Below are the code and all the weights of a small trained network. Each question names an input and a class and asks about switching units off, where a switched-off unit gives its printed mean instead of its output.

import numpy as np


def w(rows, s, z=0):
    codes = np.array(rows[::2]) - 128.0
    scale = np.full(codes.shape[1], s)
    scale[-1] = z or s
    return codes * scale


def norm(h):
    return h / np.sqrt((h * h).mean(-1, keepdims=True) + 1e-5)


def f(y):
    return y / 2 * (1 + np.tanh(0.7978845608 * (y + 0.044715 * y**3)))


def log_softmax(a):
    a = a - a.max(-1, keepdims=True)
    return a - np.log(np.exp(a).sum(-1, keepdims=True))


def net(x, mask):
    res = np.array(x, float).reshape(1, 7) / 4 @ E
    u = 0
    for l in range(2):
        y = f(norm(res) @ A[l][:, :-1].T + A[l][:, -1])
        res = res + np.where(mask[u : u + 11], y, B[l][:, -1]) @ B[l][:, :-1]
        u += 11
    return log_softmax(norm(res)[-1] @ U[:, :-1].T + U[:, -1])


A, B = {}, {}
E = w([
[175,208,175,53],'x0',
[178,79,158,213],'x1',
[67,161,154,125],'x2',
[87,255,99,159],'x3',
[91,135,165,218],'x4',
[140,204,239,159],'x5',
[212,175,55,150],'x6',
],0.0061)
A[0] = w([
[198,188,79,41,254],'0.n1',
[171,147,33,236,151],'0.n2',
[187,181,188,56,91],'0.n3',
[75,130,246,114,181],'0.n4',
[66,94,144,200,73],'0.n5',
[186,120,8,6,109],'0.n6',
[97,249,101,1,110],'0.n7',
[98,77,43,52,10],'0.n8',
[55,185,41,83,156],'0.n9',
[244,170,253,172,114],'0.n10',
[104,132,147,66,146],'0.n11',
],0.0078,0.0031)
B[0] = w([
[217,174,124,170,254],'0.n1',
[90,131,59,152,205],'0.n2',
[254,164,121,193,181],'0.n3',
[78,173,213,71,209],'0.n4',
[119,200,92,101,149],'0.n5',
[173,142,203,65,233],'0.n6',
[175,226,96,132,243],'0.n7',
[147,123,201,218,160],'0.n8',
[133,120,167,71,197],'0.n9',
[31,66,179,244,243],'0.n10',
[170,146,128,93,151],'0.n11',
],0.0081,0.0048)
A[1] = w([
[139,177,97,83,71],'1.n1',
[81,157,144,100,110],'1.n2',
[140,169,98,135,70],'1.n3',
[153,92,121,96,173],'1.n4',
[157,94,116,56,56],'1.n5',
[137,158,185,170,127],'1.n6',
[182,74,116,142,232],'1.n7',
[140,120,105,163,109],'1.n8',
[162,72,97,4,170],'1.n9',
[95,116,163,100,59],'1.n10',
[148,149,159,145,254],'1.n11',
],0.014,0.0033)
B[1] = w([
[217,118,129,76,181],'1.n1',
[86,208,160,51,161],'1.n2',
[141,39,156,129,158],'1.n3',
[135,118,175,244,161],'1.n4',
[84,21,168,232,153],'1.n5',
[111,27,158,109,241],'1.n6',
[25,164,111,230,233],'1.n7',
[141,109,69,182,152],'1.n8',
[90,107,255,230,225],'1.n9',
[80,230,186,130,143],'1.n10',
[160,62,122,116,253],'1.n11',
],0.007,0.0047)
U = w([
[76,43,199,192,209],'0',
[106,146,124,44,68],'1',
[111,63,37,54,1],'2',
[60,103,9,217,244],'3',
[70,156,192,45,103],'4',
[236,195,126,102,188],'5',
],0.012,0.0067)

Each question gives the input, the list of numbers given to net, and the class t.
The units are the neurons (one row each of A and B). Each row of codes is followed by its name. A weight is (code - 128) times the scale printed after its matrix; where a second scale follows, it is the last column's (A, B and U).
mask holds one flag per neuron, layer by layer. A switched-off neuron (its flag False) gives its mean, the last column of its row in B, instead of its output. The means were averaged over made-up inputs and are rounded, as every weight is.
A unit's drop is (log p(t) with every unit on - log p(t) with that unit switched off) / (log p(t) with every unit on - log p(t) with every unit switched off).
The circuit of an input: a set's keep is (log p(t) with only the set's units on - log p(t) with every unit switched off) / (log p(t) with every unit on - log p(t) with every unit switched off). Starting from the 12 units with the biggest drops (on a tie, the unit counted first), units are removed one at a time, each time the one whose removal leaves the highest keep (on an exact tie, the one counted first), for as long as the keep stays at least 0.8.
units of the circuit, in order: the units of the circuit, biggest drop first
unit that matters most: the unit with the biggest drop
top k neurons: the k neurons with the biggest drops, biggest first
k most important neurons of layer l: the k neurons of layer l with the biggest drops, biggest first
drop when u is switched off: that unit's drop, to one decimal
input [-5,-1,-2,-2,-1,3,0], class 3: unit that matters most : 0.n6
input [-1,-6,-6,6,8,-6,-3], class 5: top 2 neurons : (0.n10 0.n9)
input [0,-7,5,-7,8,6,2], class 4: units of the circuit, in order : (0.n4 1.n2)
input [1,-1,-4,8,4,-4,-1], class 5: top 2 neurons : (0.n10 0.n9)
input [8,-1,-2,-2,4,7,7], class 3: units of the circuit, in order : (0.n10 0.n6)
input [-7,-3,-4,5,-6,-5,8], class 5: 3 most important neurons of layer 0 : (0.n6 0.n10 0.n1)
input [-4,-7,-2,-4,4,-7,6], class 0: units of the circuit, in order : (0.n6 1.n9)
input [2,-6,-1,-6,1,-5,7], class 0: 2 most important neurons of layer 1 : (1.n9 1.n5)
input [1,8,2,6,-8,2,0], class 3: 3 most important neurons of layer 0 : (0.n10 0.n6 0.n4)
input [-2,-6,1,0,3,3,1], class 5: top 3 neurons : (0.n10 0.n7 1.n1)
input [5,-6,2,0,-7,-5,-8], class 5: 3 most important neurons of layer 0 : (0.n7 0.n1 0.n10)
input [3,-3,0,-3,-8,-1,-4], class 5: 2 most important neurons of layer 0 : (0.n7 0.n1)
input [-1,-4,5,6,5,-4,4], class 1: top 2 neurons : (0.n9 0.n3)
input [-7,-5,8,8,-4,-7,-8], class 4: unit that matters most : 0.n9
input [4,5,2,-7,-8,5,5], class 0: 2 most important neurons of layer 1 : (1.n7 1.n6)
input [-3,8,3,-1,0,-1,-7], class 4: drop when 1.n9 is switched off : 0.1
input [4,7,5,3,0,-2,2], class 3: drop when 0.n6 is switched off : 0.2
input [-2,2,1,0,7,-3,-7], class 4: drop when 0.n10 is switched off : 0.2
input [0,-6,4,4,-6,0,-1], class 5: drop when 1.n9 is switched off : 0.0
input [4,7,8,1,-7,4,7], class 3: top neuron : (0.n10)
